Below is a small trained network, with its code and all its weights. Each question gives an input and a class and asks what happens when units are switched off, that is, made to give their printed mean instead of their output.

import numpy as np


def w(rows, s, z=0):
    codes = np.array(rows[::2]) - 128.0
    scale = np.full(codes.shape[1], s)
    scale[-1] = z or s
    return codes * scale


def f(y):
    return y / 2 * (1 + np.tanh(0.7978845608 * (y + 0.044715 * y**3)))


def log_softmax(a):
    a = a - a.max(-1, keepdims=True)
    return a - np.log(np.exp(a).sum(-1, keepdims=True))


def net(x, mask):
    res = np.array(x, float).reshape(1, 7) / 4 @ E
    y = f(res @ A[0][:, :-1].T + A[0][:, -1])
    res = res + np.where(mask, y, B[0][:, -1]) @ B[0][:, :-1]
    return log_softmax(res[-1] @ U[:, :-1].T + U[:, -1])


A, B = {}, {}
E = w([
[126,135,135,134,121],'x0',
[157,70,254,105,125],'x1',
[11,139,194,209,196],'x2',
[133,125,132,134,135],'x3',
[127,125,132,127,126],'x4',
[128,126,131,135,130],'x5',
[91,14,78,192,56],'x6',
],0.0061)
A[0] = w([
[168,175,131,60,183,52],'n0',
[82,129,62,144,132,253],'n1',
[64,150,26,164,170,162],'n2',
[68,130,153,156,164,10],'n3',
[115,194,1,171,173,64],'n4',
[73,211,14,165,116,107],'n5',
[148,168,157,84,184,86],'n6',
[69,140,155,154,162,3],'n7',
[27,156,163,183,151,124],'n8',
[130,55,105,188,89,70],'n9',
[164,197,141,86,209,80],'n10',
[130,70,212,101,135,156],'n11',
[127,86,118,202,64,83],'n12',
[23,154,149,192,179,101],'n13',
[91,17,95,155,97,57],'n14',
[156,202,147,83,185,84],'n15',
[32,129,145,210,230,81],'n16',
[164,130,51,87,113,151],'n17',
[80,49,107,130,80,59],'n18',
[154,205,162,81,178,87],'n19',
[93,43,96,131,86,28],'n20',
],0.0067,0.0043)
B[0] = w([
[100,135,41,156,110,161],'n0',
[99,136,184,113,103,253],'n1',
[170,86,195,103,153,220],'n2',
[179,142,2,158,47,123],'n3',
[160,107,233,201,229,191],'n4',
[139,67,205,168,215,213],'n5',
[102,167,95,192,120,160],'n6',
[190,150,56,163,13,120],'n7',
[166,103,89,66,136,222],'n8',
[76,216,69,200,112,144],'n9',
[72,179,94,212,62,188],'n10',
[149,81,216,149,189,201],'n11',
[91,179,85,172,135,143],'n12',
[225,101,113,71,34,225],'n13',
[42,237,66,207,113,158],'n14',
[67,190,70,206,77,184],'n15',
[198,102,46,53,38,238],'n16',
[206,67,129,74,120,204],'n17',
[71,184,54,228,125,137],'n18',
[61,186,75,219,97,190],'n19',
[128,197,107,181,99,128],'n20',
],0.0071,0.0035)
U = w([
[4,239,28,247,92,42],'0',
[115,96,153,75,142,253],'1',
[113,104,135,74,140,238],'2',
[254,103,27,11,44,39],'3',
[139,63,247,179,239,66],'4',
[83,120,134,73,160,193],'5',
],0.0068,0.0063)

Each question gives the input, the list of numbers given to net, and the class t.
The units are the neurons (one row each of A and B). Each row of codes is followed by its name. A weight is (code - 128) times the scale printed after its matrix; where a second scale follows, it is the last column's (A, B and U).
mask holds one flag per neuron, in row order. A switched-off neuron (its flag False) gives its mean, the last column of its row in B, instead of its output. The means were averaged over made-up inputs and are rounded, as every weight is.
A unit's drop is (log p(t) with every unit on - log p(t) with that unit switched off) / (log p(t) with every unit on - log p(t) with every unit switched off).
The circuit of an input: a set's keep is (log p(t) with only the set's units on - log p(t) with every unit switched off) / (log p(t) with every unit on - log p(t) with every unit switched off). Starting from the 12 units with the biggest drops (on a tie, the unit counted first), units are removed one at a time, each time the one whose removal leaves the highest keep (on an exact tie, the one counted first), for as long as the keep stays at least 0.8.
circuit, biggest first: the units of the circuit, biggest drop first
unit that matters most: the unit with the biggest drop
top k neurons: the k neurons with the biggest drops, biggest first
drop of u: that unit's drop, to one decimal
input [6,5,7,3,-6,0,-7], class 0: unit that matters most	n19
input [-5,-7,1,0,-7,5,-6], class 4: circuit, biggest first	[n4, n5]
input [5,-2,7,0,-3,0,5], class 3: circuit, biggest first	[n16, n13]
input [2,-7,2,-2,0,1,-3], class 4: top 3 neurons	[n4, n5, n2]
input [6,-7,5,2,5,0,-4], class 4: top 2 neurons	[n4, n5]
input [6,-7,-5,1,-5,1,-4], class 4: top 3 neurons	[n4, n5, n16]
input [3,0,4,-1,3,1,2], class 3: top 3 neurons	[n16, n13, n4]
input [-7,8,-6,-8,4,-1,5], class 4: top 4 neurons	[n11, n16, n13, n8]
input [-5,-6,-4,2,-2,1,8], class 0: top 2 neurons	[n14, n9]
input [-3,7,7,-6,0,-8,-8], class 0: drop of n15	0.2
input [8,-1,-5,-5,-3,-1,8], class 0: drop of n14	0.1
input [-5,6,8,-6,-1,5,3], class 3: drop of n16	0.3
